Here is a tiny trained network, its code and every weight. The questions are about switching its units off for an input and a target symbol, where a switched-off unit gives its printed mean instead of its output.

import numpy as np


def w(rows, s, z=0):
    codes = np.array(rows[::2]) - 128.0
    scale = np.full(codes.shape[1], s)
    scale[-1] = z or s
    return codes * scale


def norm(h):
    return h / np.sqrt((h * h).mean(-1, keepdims=True) + 1e-5)


def softmax(a):
    e = np.exp(a - a.max(-1, keepdims=True))
    return e / e.sum(-1, keepdims=True)


def log_softmax(a):
    a = a - a.max(-1, keepdims=True)
    return a - np.log(np.exp(a).sum(-1, keepdims=True))


def net(x, mask):
    ids = ['αβεζθξπστψ'.index(c) for c in x.split()]
    T = len(ids)
    res = E[ids] + P[:T]
    u = 0
    for l in range(2):
        r = norm(res)
        for j in range(3):
            rows = slice(3 * j, 3 * j + 3)
            q, k, v = (r @ M[l][rows].T for M in (Q, K, V))
            z = softmax(np.where(np.tri(T) > 0, q @ k.T / 3**0.5, -1e9)) @ v
            o = O[l][rows]
            res = res + np.where(mask[u + j], z, o[:, -1]) @ o[:, :-1]
        u += 3
    return log_softmax(norm(res)[-1] @ U[:, :-1].T + U[:, -1])


Q, K, V, O = {}, {}, {}, {}
E = w([
[157,164,103,163,118],'α',
[173,76,205,2,201],'β',
[122,186,115,12,146],'ε',
[149,142,87,134,204],'ζ',
[86,110,106,86,154],'θ',
[104,189,187,111,109],'ξ',
[143,140,173,51,68],'π',
[168,138,94,86,147],'σ',
[115,128,152,154,153],'τ',
[175,195,174,145,136],'ψ',
],0.0067)
P = w([
[137,109,124,172,113],'0',
[171,72,204,82,146],'1',
[112,254,77,114,224],'2',
[152,87,181,78,130],'3',
[96,243,69,106,231],'4',
[147,94,176,81,128],'5',
[90,235,62,103,231],'6',
[144,96,169,84,127],'7',
[82,236,66,98,231],'8',
[144,96,171,82,127],'9',
[88,237,65,96,223],'10',
],0.0087)
Q[0] = w([
[148,255,47,111,140],'0.h1',
[222,165,90,100,48],'0.h1',
[188,36,123,136,90],'0.h1',
[6,135,134,97,176],'0.h2',
[231,74,110,148,76],'0.h2',
[120,180,149,129,63],'0.h2',
[145,150,137,142,109],'0.h3',
[96,225,84,55,114],'0.h3',
[110,130,91,150,86],'0.h3',
],0.0094)
K[0] = w([
[103,129,10,183,70],'0.h1',
[211,201,88,116,83],'0.h1',
[205,150,152,63,172],'0.h1',
[2,147,62,180,138],'0.h2',
[211,92,189,90,92],'0.h2',
[184,198,102,105,110],'0.h2',
[105,110,135,136,95],'0.h3',
[107,169,26,210,71],'0.h3',
[91,152,139,111,120],'0.h3',
],0.0099)
V[0] = w([
[176,94,163,131,21],'0.h1',
[110,193,4,54,120],'0.h1',
[108,73,39,227,64],'0.h1',
[119,109,177,163,134],'0.h2',
[149,190,60,187,36],'0.h2',
[219,158,52,139,96],'0.h2',
[196,53,184,70,173],'0.h3',
[111,49,125,139,123],'0.h3',
[68,205,49,170,55],'0.h3',
],0.0037)
O[0] = w([
[27,95,133,106,122,120],'0.h1',
[195,153,146,167,22,5],'0.h1',
[135,144,90,23,62,86],'0.h1',
[140,146,64,142,95,122],'0.h2',
[37,87,108,178,114,59],'0.h2',
[99,52,135,161,138,98],'0.h2',
[108,127,227,147,199,178],'0.h3',
[173,105,161,83,160,114],'0.h3',
[144,166,25,58,2,51],'0.h3',
],0.0041,0.003)
Q[1] = w([
[116,237,117,89,143],'1.h1',
[83,169,61,191,216],'1.h1',
[74,173,7,80,115],'1.h1',
[124,94,136,91,120],'1.h2',
[118,203,103,134,124],'1.h2',
[106,179,83,168,156],'1.h2',
[104,118,142,154,160],'1.h3',
[170,15,128,138,116],'1.h3',
[196,72,138,137,132],'1.h3',
],0.011)
K[1] = w([
[161,106,121,130,7],'1.h1',
[94,88,63,206,97],'1.h1',
[118,118,51,114,70],'1.h1',
[132,125,158,113,136],'1.h2',
[119,135,118,136,54],'1.h2',
[106,84,68,191,59],'1.h2',
[124,159,142,125,147],'1.h3',
[163,81,241,180,136],'1.h3',
[128,47,205,106,131],'1.h3',
],0.013)
V[1] = w([
[61,157,70,214,176],'1.h1',
[15,168,123,1,174],'1.h1',
[55,61,169,181,69],'1.h1',
[81,216,135,188,75],'1.h2',
[142,107,224,127,181],'1.h2',
[98,208,153,132,118],'1.h2',
[88,104,185,119,83],'1.h3',
[139,161,193,74,188],'1.h3',
[130,103,141,207,114],'1.h3',
],0.0079)
O[1] = w([
[128,2,7,116,98,153],'1.h1',
[23,124,80,152,211,172],'1.h1',
[50,77,192,170,8,156],'1.h1',
[182,54,205,176,179,64],'1.h2',
[94,156,33,215,29,179],'1.h2',
[130,111,178,216,160,105],'1.h2',
[191,134,81,72,177,69],'1.h3',
[166,36,97,92,74,255],'1.h3',
[137,188,109,46,148,58],'1.h3',
],0.0059)
U = w([
[187,43,115,194,36,134],'α',
[143,57,213,1,133,101],'β',
[87,230,150,93,201,143],'ε',
[216,107,53,173,243,60],'ζ',
[41,91,34,97,109,95],'θ',
[29,185,197,211,58,69],'ξ',
[111,167,177,58,15,171],'π',
[237,136,51,78,101,170],'σ',
[78,47,204,197,217,54],'τ',
[201,164,195,175,127,255],'ψ',
],0.014,0.0055)

Each question gives the input, a string of symbols that net reads in full, and the target symbol t.
The units are the heads (3 rows each of Q, K, V and O). Each row of codes is followed by its name. A weight is (code - 128) times the scale printed after its matrix; where a second scale follows, it is the last column's (O and U).
mask holds one flag per head, layer by layer. A switched-off head (its flag False) gives its mean, the last column of its rows in O, instead of its output. The means were averaged over made-up inputs and are rounded, as every weight is.
A unit's drop is (log p(t) with every unit on - log p(t) with that unit switched off) / (log p(t) with every unit on - log p(t) with every unit switched off).
The circuit of an input: a set's keep is (log p(t) with only the set's units on - log p(t) with every unit switched off) / (log p(t) with every unit on - log p(t) with every unit switched off). Starting from all 6 units, units are removed one at a time, each time the one whose removal leaves the highest keep (on an exact tie, the one counted first), for as long as the keep stays at least 0.8.
units of the circuit, in order: the units of the circuit, biggest drop first
unit that matters most: the unit with the biggest drop
which heads matter: for each layer, one digit per head in row order, 1 if its drop is at least 0.15 and else 0, layers parted by /
input τ ξ τ τ θ θ τ τ τ ξ ε, target θ: which heads matter	110 / 100
input τ β θ ζ τ, target θ: units of the circuit, in order	0.h1, 1.h1, 0.h2
input τ ε θ σ, target σ: units of the circuit, in order	1.h3, 1.h2, 0.h1, 1.h1
input ξ σ σ τ, target τ: units of the circuit, in order	0.h3
input α τ θ τ θ θ ξ θ π, target β: which heads matter	001 / 010
input ε ψ β τ β ζ ξ ε τ, target ψ: units of the circuit, in order	0.h1, 1.h1
input ψ τ θ ψ ξ τ, target τ: which heads matter	101 / 010
input τ τ α, target θ: which heads matter	110 / 100
input τ ζ τ τ τ ε ψ β ψ θ ζ, target θ: units of the circuit, in order	0.h1, 0.h2, 1.h1
input θ τ τ ξ, target ξ: units of the circuit, in order	1.h2, 1.h1
input ξ τ θ τ τ ξ τ ψ ξ ξ σ, target τ: which heads matter	001 / 010
input β θ θ τ ξ ξ α, target ζ: which heads matter	000 / 110
input τ τ ζ, target θ: which heads matter	100 / 100
input ζ τ τ σ ψ ξ ζ ξ α, target σ: which heads matter	110 / 100
input τ τ τ ζ, target ζ: which heads matter	011 / 111
input τ σ τ θ, target θ: units of the circuit, in order	1.h2
input ξ τ ξ β θ, target τ: units of the circuit, in order	1.h2, 0.h3
input σ τ ε τ α θ π θ τ, target π: which heads matter	110 / 110
input β τ τ ξ τ τ τ ξ τ α τ, target ζ: units of the circuit, in order	1.h1, 0.h1
input ξ θ τ τ ζ τ ξ, target τ: which heads matter	001 / 010
input α τ θ σ τ, target β: unit that matters most	1.h2
input α ξ τ σ ψ τ α θ ζ τ θ, target β: units of the circuit, in order	1.h2, 0.h3
input σ ξ ε θ, target θ: which heads matter	000 / 011
